Below are the code and all the weights of a small trained network. Each question names an input and a class and asks about switching units off, where a switched-off unit gives its printed mean instead of its output.

import numpy as np


def w(rows, s, z=0):
    codes = np.array(rows[::2]) - 128.0
    scale = np.full(codes.shape[1], s)
    scale[-1] = z or s
    return codes * scale


def norm(h):
    return h / np.sqrt((h * h).mean(-1, keepdims=True) + 1e-5)


def f(y):
    return y / 2 * (1 + np.tanh(0.7978845608 * (y + 0.044715 * y**3)))


def log_softmax(a):
    a = a - a.max(-1, keepdims=True)
    return a - np.log(np.exp(a).sum(-1, keepdims=True))


def net(x, mask):
    res = np.array(x, float).reshape(1, 3) / 4 @ E
    u = 0
    for l in range(2):
        y = f(norm(res) @ A[l][:, :-1].T + A[l][:, -1])
        res = res + np.where(mask[u : u + 11], y, B[l][:, -1]) @ B[l][:, :-1]
        u += 11
    return log_softmax(norm(res)[-1] @ U[:, :-1].T + U[:, -1])


A, B = {}, {}
E = w([
[76,178,141,92,134,134,249],'x0',
[110,79,63,184,82,137,156],'x1',
[233,255,88,177,207,127,91],'x2',
],0.0044)
A[0] = w([
[113,94,154,129,166,78,65,54],'L0N1',
[41,86,111,99,63,137,142,29],'L0N2',
[145,45,179,132,64,104,46,151],'L0N3',
[105,134,215,20,141,95,164,5],'L0N4',
[151,254,171,64,193,117,132,102],'L0N5',
[104,119,34,186,81,216,238,40],'L0N6',
[167,122,174,190,170,101,95,153],'L0N7',
[127,132,77,174,105,114,210,4],'L0N8',
[222,196,116,161,180,142,115,83],'L0N9',
[208,144,84,140,117,167,129,30],'L0N10',
[81,149,141,109,158,135,253,145],'L0N11',
],0.0057,0.0035)
B[0] = w([
[206,49,155,110,88,131,143,129],'L0N1',
[127,161,151,122,125,231,90,203],'L0N2',
[165,84,78,27,137,202,116,245],'L0N3',
[43,188,161,160,74,82,168,171],'L0N4',
[122,72,78,154,114,198,101,246],'L0N5',
[255,156,143,149,84,50,219,218],'L0N6',
[117,112,103,92,128,132,80,188],'L0N7',
[238,137,147,142,88,58,177,136],'L0N8',
[111,94,102,209,173,191,83,254],'L0N9',
[73,167,176,153,149,69,124,138],'L0N10',
[145,79,145,27,33,113,142,248],'L0N11',
],0.0056,0.0035)
A[1] = w([
[80,169,85,159,168,174,71,98],'L1N1',
[128,113,139,123,39,167,158,125],'L1N2',
[169,202,162,132,168,2,165,6],'L1N3',
[191,121,51,156,118,140,181,34],'L1N4',
[139,143,92,209,151,141,79,36],'L1N5',
[65,177,95,166,184,179,51,59],'L1N6',
[122,143,107,155,189,129,73,9],'L1N7',
[81,153,211,127,116,107,132,43],'L1N8',
[47,147,191,110,117,70,184,136],'L1N9',
[110,125,177,44,152,151,115,248],'L1N10',
[125,157,139,215,181,97,96,59],'L1N11',
],0.009,0.0023)
B[1] = w([
[32,122,172,122,61,167,138,231],'L1N1',
[148,218,155,181,147,91,136,254],'L1N2',
[142,106,124,33,56,82,147,145],'L1N3',
[126,118,107,205,195,159,119,197],'L1N4',
[79,140,206,88,177,67,114,229],'L1N5',
[63,133,164,133,52,183,176,247],'L1N6',
[93,152,152,110,90,100,187,194],'L1N7',
[158,126,191,192,118,74,173,141],'L1N8',
[217,168,121,132,84,31,195,205],'L1N9',
[117,140,86,43,68,116,113,224],'L1N10',
[118,87,223,169,254,58,123,189],'L1N11',
],0.0065,0.0051)
U = w([
[193,133,67,202,143,166,153,135],'0',
[9,135,217,161,147,164,100,199],'1',
[138,126,152,160,233,39,102,58],'2',
[136,145,125,95,162,104,78,1],'3',
[179,174,125,77,36,52,184,189],'4',
[136,121,71,136,167,123,67,36],'5',
[112,82,85,4,72,193,38,187],'6',
],0.013,0.0062)

Each question gives the input, the list of numbers given to net, and the class t.
The units are the neurons (one row each of A and B). Each row of codes is followed by its name. A weight is (code - 128) times the scale printed after its matrix; where a second scale follows, it is the last column's (A, B and U).
mask holds one flag per neuron, layer by layer. A switched-off neuron (its flag False) gives its mean, the last column of its row in B, instead of its output. The means were averaged over made-up inputs and are rounded, as every weight is.
A unit's drop is (log p(t) with every unit on - log p(t) with that unit switched off) / (log p(t) with every unit on - log p(t) with every unit switched off).
most important unit: the unit with the biggest drop
top k neurons: the k neurons with the biggest drops, biggest first
k most important neurons of layer l: the k neurons of layer l with the biggest drops, biggest first
drop of u: that unit's drop, to one decimal
input [7,4,7], class 0: most important unit -> L0N11
input [-8,-4,2], class 6: top 2 neurons -> (L0N3; L0N1)
input [-2,5,1], class 0: 2 most important neurons of layer 1 -> (L1N4; L1N11)
input [-1,4,-6], class 6: 2 most important neurons of layer 0 -> (L0N3; L0N2)
input [-4,0,2], class 1: 2 most important neurons of layer 0 -> (L0N11; L0N9)
input [0,-3,-5], class 4: 4 most important neurons of layer 0 -> (L0N4; L0N5; L0N9; L0N7)
input [0,-4,-5], class 4: 2 most important neurons of layer 0 -> (L0N4; L0N5)
input [5,-7,3], class 6: top 3 neurons -> (L0N5; L0N11; L1N11)
input [6,-8,4], class 6: top 2 neurons -> (L0N5; L0N11)
input [4,-5,-8], class 4: drop of L1N9 -> 0.1
input [5,1,4], class 0: drop of L0N11 -> 0.4
input [-1,8,5], class 2: drop of L0N6 -> 0.2
